Below is a small trained network, with its code and all its weights. Each question gives an input and a target symbol and asks what happens when units are switched off, that is, made to give their printed mean instead of their output.

import numpy as np


def w(rows, s, z=0):
    codes = np.array(rows[::2]) - 128.0
    scale = np.full(codes.shape[1], s)
    scale[-1] = z or s
    return codes * scale


def f(y):
    return y / 2 * (1 + np.tanh(0.7978845608 * (y + 0.044715 * y**3)))


def softmax(a):
    e = np.exp(a - a.max(-1, keepdims=True))
    return e / e.sum(-1, keepdims=True)


def log_softmax(a):
    a = a - a.max(-1, keepdims=True)
    return a - np.log(np.exp(a).sum(-1, keepdims=True))


def net(x, mask):
    ids = ['βγδεζηλμπτφψω'.index(c) for c in x.split()]
    T = len(ids)
    res = E[ids] + P[:T]
    u = 0
    for l in range(2):
        r = res
        for j in range(2):
            rows = slice(2 * j, 2 * j + 2)
            q, k, v = (r @ M[l][rows].T for M in (Q, K, V))
            z = softmax(np.where(np.tri(T) > 0, q @ k.T / 2**0.5, -1e9)) @ v
            o = O[l][rows]
            res = res + np.where(mask[u + j], z, o[:, -1]) @ o[:, :-1]
        u += 2
        y = f(res @ A[l][:, :-1].T + A[l][:, -1])
        res = res + np.where(mask[u : u + 8], y, B[l][:, -1]) @ B[l][:, :-1]
        u += 8
    return log_softmax(res[-1] @ U[:, :-1].T + U[:, -1])


Q, K, V, O, A, B = {}, {}, {}, {}, {}, {}
E = w([
[137,72,153,71,167,170,141,81,116,139],'β',
[158,201,139,59,141,202,231,111,235,172],'γ',
[161,154,74,107,104,102,200,117,181,180],'δ',
[48,146,140,92,80,144,126,68,140,159],'ε',
[138,72,157,133,171,163,26,13,112,110],'ζ',
[197,79,78,159,203,16,97,61,140,158],'η',
[82,73,65,84,133,170,118,139,85,88],'λ',
[221,76,114,180,108,138,40,70,125,138],'μ',
[140,207,133,178,217,182,126,67,126,67],'π',
[100,151,94,198,43,6,82,53,249,166],'τ',
[113,253,47,180,197,194,209,184,148,83],'φ',
[178,153,71,157,54,16,39,135,129,182],'ψ',
[185,177,133,182,117,245,147,141,99,180],'ω',
],0.018)
P = w([
[89,81,13,40,171,184,93,79,170,181],'0',
[109,81,82,107,178,172,135,81,138,189],'1',
[78,94,14,139,39,187,93,106,135,33],'2',
[147,176,25,20,191,142,17,132,199,178],'3',
[164,67,140,147,191,186,143,118,119,176],'4',
[113,125,54,154,51,152,143,97,92,42],'5',
[144,120,81,71,203,154,1,183,176,152],'6',
[191,98,185,127,198,158,174,158,107,165],'7',
[126,145,96,155,70,120,182,106,54,50],'8',
[143,158,105,79,216,124,30,216,180,160],'9',
[205,97,221,124,211,152,169,201,90,154],'10',
[142,150,117,166,87,93,210,103,4,70],'11',
[143,195,147,104,246,118,25,230,194,151],'12',
[223,138,233,139,217,132,200,176,108,159],'13',
],0.0097)
Q[0] = w([
[190,166,135,96,119,163,159,138,139,94],'0.h0',
[103,184,89,180,143,122,138,157,120,119],'0.h0',
[113,185,138,129,158,167,99,67,121,253],'0.h1',
[118,79,159,192,116,159,176,147,110,163],'0.h1',
],0.011)
K[0] = w([
[186,117,179,89,105,114,151,217,129,91],'0.h0',
[93,205,84,194,110,73,157,148,109,26],'0.h0',
[136,152,254,138,143,93,107,179,137,108],'0.h1',
[94,136,141,82,216,110,56,221,177,120],'0.h1',
],0.0067)
V[0] = w([
[120,111,122,154,100,149,115,91,133,101],'0.h0',
[193,146,219,135,68,128,166,148,100,33],'0.h0',
[76,84,2,146,125,143,123,87,183,180],'0.h1',
[149,124,121,185,166,198,89,112,130,201],'0.h1',
],0.0061)
O[0] = w([
[176,199,212,66,121,161,136,74,122,28,141],'0.h0',
[66,55,161,206,125,147,116,133,107,121,29],'0.h0',
[96,99,2,209,120,100,77,40,130,230,228],'0.h1',
[197,229,55,42,163,49,110,60,144,193,253],'0.h1',
],0.0078,0.0074)
A[0] = w([
[190,71,158,126,214,173,92,133,190,219,49],'0.n0',
[95,155,79,165,154,152,123,161,110,70,29],'0.n1',
[158,95,131,105,92,16,89,166,104,147,3],'0.n2',
[152,149,129,125,113,129,159,137,111,203,207],'0.n3',
[57,159,106,110,28,187,144,141,2,138,162],'0.n4',
[136,167,78,162,192,188,164,178,104,177,35],'0.n5',
[153,81,115,45,119,253,231,88,135,106,174],'0.n6',
[185,114,81,178,72,109,122,116,44,120,197],'0.n7',
],0.008,0.0043)
B[0] = w([
[62,223,116,63,108,17,215,109,156,193,221],'0.n0',
[138,205,137,117,111,58,154,52,27,203,125],'0.n1',
[114,233,155,137,112,136,113,148,97,147,143],'0.n2',
[82,13,128,104,120,114,73,241,216,122,245],'0.n3',
[93,212,155,2,75,203,209,86,190,45,159],'0.n4',
[79,119,212,93,96,82,38,47,85,127,209],'0.n5',
[61,133,6,219,91,165,101,158,48,155,189],'0.n6',
[187,89,134,136,141,128,107,203,109,61,198],'0.n7',
],0.0077,0.012)
Q[1] = w([
[175,150,154,29,142,80,60,116,171,183],'1.h0',
[132,87,128,146,106,168,130,153,60,123],'1.h0',
[236,43,187,255,106,151,222,105,75,176],'1.h1',
[156,121,210,138,74,143,109,106,98,246],'1.h1',
],0.0077)
K[1] = w([
[185,176,224,187,105,111,160,140,137,134],'1.h0',
[196,166,49,119,127,161,79,106,140,86],'1.h0',
[132,184,1,189,114,171,78,57,201,173],'1.h1',
[89,211,163,49,148,122,72,130,248,104],'1.h1',
],0.0067)
V[1] = w([
[85,116,99,72,121,90,160,92,28,173],'1.h0',
[208,86,103,65,117,179,135,149,142,183],'1.h0',
[108,190,45,170,160,9,111,178,76,60],'1.h1',
[147,79,47,98,187,166,155,2,208,135],'1.h1',
],0.0063)
O[1] = w([
[137,134,197,123,80,110,155,146,65,134,255],'1.h0',
[214,73,190,154,78,144,136,105,147,184,201],'1.h0',
[115,162,143,251,163,94,142,174,90,120,187],'1.h1',
[134,122,133,127,185,138,191,118,151,76,214],'1.h1',
],0.011,0.0094)
A[1] = w([
[176,91,189,122,222,195,63,82,97,105,3],'1.n0',
[164,146,139,125,231,124,88,141,134,171,40],'1.n1',
[161,12,106,160,119,172,182,135,120,154,183],'1.n2',
[1,88,155,134,171,37,176,84,190,141,160],'1.n3',
[228,181,174,139,151,163,150,94,39,42,133],'1.n4',
[172,81,76,150,89,141,105,251,206,78,58],'1.n5',
[193,72,107,197,122,155,110,124,76,89,206],'1.n6',
[169,63,141,152,77,86,109,107,151,41,83],'1.n7',
],0.0079,0.0063)
B[1] = w([
[12,91,192,121,8,140,63,108,208,29,131],'1.n0',
[92,103,45,199,87,156,199,167,155,122,172],'1.n1',
[133,57,94,85,105,130,98,211,28,179,187],'1.n2',
[167,87,188,94,66,164,83,155,109,46,255],'1.n3',
[67,123,127,104,168,121,92,122,216,173,202],'1.n4',
[65,116,211,71,93,171,140,143,63,191,172],'1.n5',
[201,188,147,121,160,125,131,102,112,79,198],'1.n6',
[89,90,135,193,122,52,187,165,156,156,149],'1.n7',
],0.011,0.0089)
U = w([
[59,83,160,122,132,102,202,104,73,174,126],'β',
[37,141,144,146,1,147,197,90,141,140,25],'γ',
[140,58,167,118,163,100,77,168,155,154,43],'δ',
[170,123,195,100,137,252,89,124,143,161,255],'ε',
[184,145,218,96,185,118,140,82,132,139,148],'ζ',
[120,122,135,160,86,73,161,107,130,113,106],'η',
[155,129,95,90,210,126,83,146,91,139,162],'λ',
[160,109,114,145,180,115,155,128,169,181,169],'μ',
[51,143,90,93,181,143,147,187,147,116,239],'π',
[133,99,92,147,111,114,13,128,160,82,140],'τ',
[110,168,127,112,123,82,51,130,70,76,43],'φ',
[57,95,39,197,83,161,99,161,137,177,186],'ψ',
[71,130,78,49,139,36,53,84,122,234,79],'ω',
],0.0094,0.0061)

Each question gives the input, a string of symbols that net reads in full, and the target symbol t.
The units are the heads (2 rows each of Q, K, V and O) and the neurons (one row each of A and B). Each row of codes is followed by its name. A weight is (code - 128) times the scale printed after its matrix; where a second scale follows, it is the last column's (O, A, B and U).
mask holds one flag per unit, layer by layer, with each layer's heads first. A switched-off unit (its flag False) gives its mean, the last column of its rows in O or B, instead of its output. The means were averaged over made-up inputs and are rounded, as every weight is.
A unit's drop is (log p(t) with every unit on - log p(t) with that unit switched off) / (log p(t) with every unit on - log p(t) with every unit switched off).
The circuit of an input: a set's keep is (log p(t) with only the set's units on - log p(t) with every unit switched off) / (log p(t) with every unit on - log p(t) with every unit switched off). Starting from the 12 units with the biggest drops (on a tie, the unit counted first), units are removed one at a time, each time the one whose removal leaves the highest keep (on an exact tie, the one counted first), for as long as the keep stays at least 0.8.
units of the circuit, in order: the units of the circuit, biggest drop first
most important unit: the unit with the biggest drop
top k neurons: the k neurons with the biggest drops, biggest first
k most important neurons of layer l: the k neurons of layer l with the biggest drops, biggest first
heads that matter: for each layer, one digit per head in row order, 1 if its drop is at least 0.15 and else 0, layers parted by /
input η ψ δ ω ε δ ω τ, target τ: units of the circuit, in order	[1.n3]
input ω ω π ω ω ε ω ω ω ε β ω β β, target β: units of the circuit, in order	[0.n0; 0.h0]
input ψ ε φ, target ω: top 2 neurons	[1.n4; 0.n1]
input ε ω λ δ ω ε ε γ ω ζ ω γ, target ψ: units of the circuit, in order	[0.n6; 0.n0]
input ω ω γ γ ε ω ω ω ψ ψ ε λ, target π: top 3 neurons	[0.n4; 1.n4; 0.n7]
input ω ε η ω ψ ψ, target φ: units of the circuit, in order	[1.n6; 1.h1; 0.n7]
input ε ω ω β δ ω μ, target ω: heads that matter	00 / 01
input τ ω γ β δ, target δ: top 3 neurons	[1.n3; 0.n3; 1.n2]
input β β ω, target ε: top 3 neurons	[0.n0; 0.n4; 1.n6]
input δ β β β ε ε τ η, target η: top 3 neurons	[0.n0; 1.n1; 1.n3]
input ω β ω ω β ε τ β ω π ε ω ω γ, target γ: units of the circuit, in order	[0.n6; 0.n0]
input ω ε ε β ω ω ε π ψ δ, target ψ: units of the circuit, in order	[1.h1; 0.n7]
input δ ω π ε ω ω ε η δ ζ ε ζ, target τ: units of the circuit, in order	[1.n0; 0.n0]
input δ ζ β η β β ω γ λ ε ω π, target ζ: 2 most important neurons of layer 1	[1.n6; 1.n1]
input γ ε ζ ω λ π γ, target π: units of the circuit, in order	[1.h0; 0.h0]
input ε ε ω β λ ω β τ ε π, target τ: most important unit	1.h0
input π η ω ε β, target β: units of the circuit, in order	[0.n0; 0.n6; 1.h1]
input β γ ψ ω ψ γ ω η τ λ δ, target δ: units of the circuit, in order	[1.n3; 0.n3; 0.h0]
input δ ω ψ φ δ ω δ β ψ, target φ: top 2 neurons	[0.n2; 1.n6]
input δ π ω β λ, target λ: 2 most important neurons of layer 1	[1.n6; 1.n2]
input β ε δ δ ψ τ ω δ ε ψ ω ω ζ, target ω: units of the circuit, in order	[0.n0]
input ζ ε τ ε, target τ: 2 most important neurons of layer 1	[1.n3; 1.n5]
input ω π γ β, target π: heads that matter	00 / 11
input ω β ω δ ε ω π, target ω: 3 most important neurons of layer 0	[0.n7; 0.n3; 0.n1]
input ζ γ π δ ε φ ω β ω δ ω ω, target ε: heads that matter	00 / 01
